Below is a small trained network, with its code and all its weights. Each question gives an input and a target symbol and asks what happens when units are switched off, that is, made to give their printed mean instead of their output.

import numpy as np


def w(rows, s, z=0):
    codes = np.array(rows[::2]) - 128.0
    scale = np.full(codes.shape[1], s)
    scale[-1] = z or s
    return codes * scale


def norm(h):
    return h / np.sqrt((h * h).mean(-1, keepdims=True) + 1e-5)


def f(y):
    return np.maximum(y, 0)


def softmax(a):
    e = np.exp(a - a.max(-1, keepdims=True))
    return e / e.sum(-1, keepdims=True)


def log_softmax(a):
    a = a - a.max(-1, keepdims=True)
    return a - np.log(np.exp(a).sum(-1, keepdims=True))


def net(x, mask):
    ids = ['αδεηλπσφω'.index(c) for c in x.split()]
    T = len(ids)
    res = E[ids] + P[:T]
    q, k, v = (norm(res) @ M[0].T for M in (Q, K, V))
    z = softmax(np.where(np.tri(T) > 0, q @ k.T / 2**0.5, -1e9)) @ v
    res = res + np.where(mask[0], z, O[0][:, -1]) @ O[0][:, :-1]
    y = f(norm(res) @ A[0][:, :-1].T + A[0][:, -1])
    res = res + np.where(mask[1:25], y, B[0][:, -1]) @ B[0][:, :-1]
    return log_softmax(norm(res)[-1] @ U[:, :-1].T + U[:, -1])


Q, K, V, O, A, B = {}, {}, {}, {}, {}, {}
E = w([
[205,226,149,111],'α',
[149,94,249,108],'δ',
[158,148,105,135],'ε',
[144,101,92,134],'η',
[135,102,108,118],'λ',
[136,197,143,104],'π',
[46,167,151,109],'σ',
[92,174,220,168],'φ',
[157,73,207,170],'ω',
],0.014)
P = w([
[113,162,135,152],'0',
[155,115,204,72],'1',
[100,156,64,200],'2',
[140,118,192,82],'3',
[109,152,31,214],'4',
[135,121,181,80],'5',
[112,148,21,219],'6',
[134,112,189,85],'7',
[109,145,20,216],'8',
[139,119,188,80],'9',
[115,140,10,222],'10',
[138,120,195,86],'11',
[116,151,3,228],'12',
],0.0057)
Q[0] = w([
[51,117,123,254],'h0',
[118,71,130,43],'h0',
],0.008)
K[0] = w([
[57,130,236,205],'h0',
[248,150,4,27],'h0',
],0.0029)
V[0] = w([
[68,152,151,243],'h0',
[192,109,157,254],'h0',
],0.0049)
O[0] = w([
[20,177,147,214,14],'h0',
[164,23,253,159,255],'h0',
],0.0054,0.00077)
A[0] = w([
[125,93,186,114,181],'n0',
[162,136,110,158,180],'n1',
[94,100,193,134,200],'n2',
[165,131,129,91,116],'n3',
[83,171,81,84,166],'n4',
[119,95,135,47,87],'n5',
[142,168,145,103,137],'n6',
[201,154,134,175,76],'n7',
[156,183,131,61,142],'n8',
[128,169,144,179,145],'n9',
[86,132,147,254,208],'n10',
[124,123,154,65,88],'n11',
[127,150,112,185,218],'n12',
[162,178,153,77,166],'n13',
[188,129,107,174,134],'n14',
[151,97,61,147,74],'n15',
[197,111,142,97,201],'n16',
[168,96,129,80,175],'n17',
[143,154,174,42,89],'n18',
[105,118,177,148,81],'n19',
[10,177,129,173,193],'n20',
[181,102,136,175,103],'n21',
[53,127,40,129,4],'n22',
[93,176,162,65,137],'n23',
],0.0099,0.0034)
B[0] = w([
[138,159,50,111,205],'n0',
[155,87,95,116,201],'n1',
[165,105,1,93,195],'n2',
[116,151,105,144,181],'n3',
[63,45,108,67,176],'n4',
[75,140,93,97,180],'n5',
[123,75,167,143,171],'n6',
[92,37,131,118,175],'n7',
[121,94,98,198,203],'n8',
[87,155,114,63,178],'n9',
[59,175,170,198,252],'n10',
[74,111,135,166,169],'n11',
[118,145,139,71,216],'n12',
[82,75,115,146,212],'n13',
[140,84,120,115,211],'n14',
[245,159,115,137,208],'n15',
[112,209,134,151,253],'n16',
[164,183,145,124,224],'n17',
[63,111,167,149,202],'n18',
[141,136,29,131,157],'n19',
[247,108,54,197,208],'n20',
[131,83,147,119,192],'n21',
[51,213,127,60,178],'n22',
[188,115,160,72,183],'n23',
],0.0059,0.0052)
U = w([
[150,174,253,131,221],'α',
[138,88,199,17,206],'δ',
[17,102,200,85,252],'ε',
[226,41,146,155,63],'η',
[243,190,121,64,115],'λ',
[75,37,61,55,70],'π',
[11,219,91,54,110],'σ',
[94,234,147,227,35],'φ',
[76,64,153,231,109],'ω',
],0.011,0.0042)

Each question gives the input, a string of symbols that net reads in full, and the target symbol t.
The units are the heads (2 rows each of Q, K, V and O) and the neurons (one row each of A and B). Each row of codes is followed by its name. A weight is (code - 128) times the scale printed after its matrix; where a second scale follows, it is the last column's (O, A, B and U).
mask holds one flag per unit, heads first, then neurons. A switched-off unit (its flag False) gives its mean, the last column of its rows in O or B, instead of its output. The means were averaged over made-up inputs and are rounded, as every weight is.
A unit's drop is (log p(t) with every unit on - log p(t) with that unit switched off) / (log p(t) with every unit on - log p(t) with every unit switched off).
The circuit of an input: a set's keep is (log p(t) with only the set's units on - log p(t) with every unit switched off) / (log p(t) with every unit on - log p(t) with every unit switched off). Starting from the 12 units with the biggest drops (on a tie, the unit counted first), units are removed one at a time, each time the one whose removal leaves the highest keep (on an exact tie, the one counted first), for as long as the keep stays at least 0.8.
circuit, biggest first: the units of the circuit, biggest drop first
most important unit: the unit with the biggest drop
top k neurons: the k neurons with the biggest drops, biggest first
drop when u is switched off: that unit's drop, to one decimal
input π ε ε, target π: top 3 neurons -> n7, n16, n17
input δ η η, target η: most important unit -> n15
input ω δ π, target ω: top 2 neurons -> n20, n16
input π η λ δ ε, target π: circuit, biggest first -> n7, n16
input ω η η, target ω: circuit, biggest first -> h0, n10
input σ α η η σ φ, target φ: circuit, biggest first -> n20, n2
input η α α, target η: top 4 neurons -> n10, n22, n8, n7
input η π δ, target π: top 3 neurons -> n2, n0, n15
input η λ ε, target η: top 2 neurons -> n15, n7
input φ η φ ε λ, target φ: top 2 neurons -> n10, n22
input α π α, target π: top 3 neurons -> n7, n10, n13
input ε η η, target η: drop when n0 is switched off -> 0.2
input η φ η, target φ: drop when n16 is switched off -> -0.1
input η ε π φ ω φ η φ η, target φ: drop when n20 is switched off -> -0.1
input λ π φ φ, target φ: drop when n10 is switched off -> 0.4
input ε ε σ λ σ π λ, target σ: circuit, biggest first -> n22
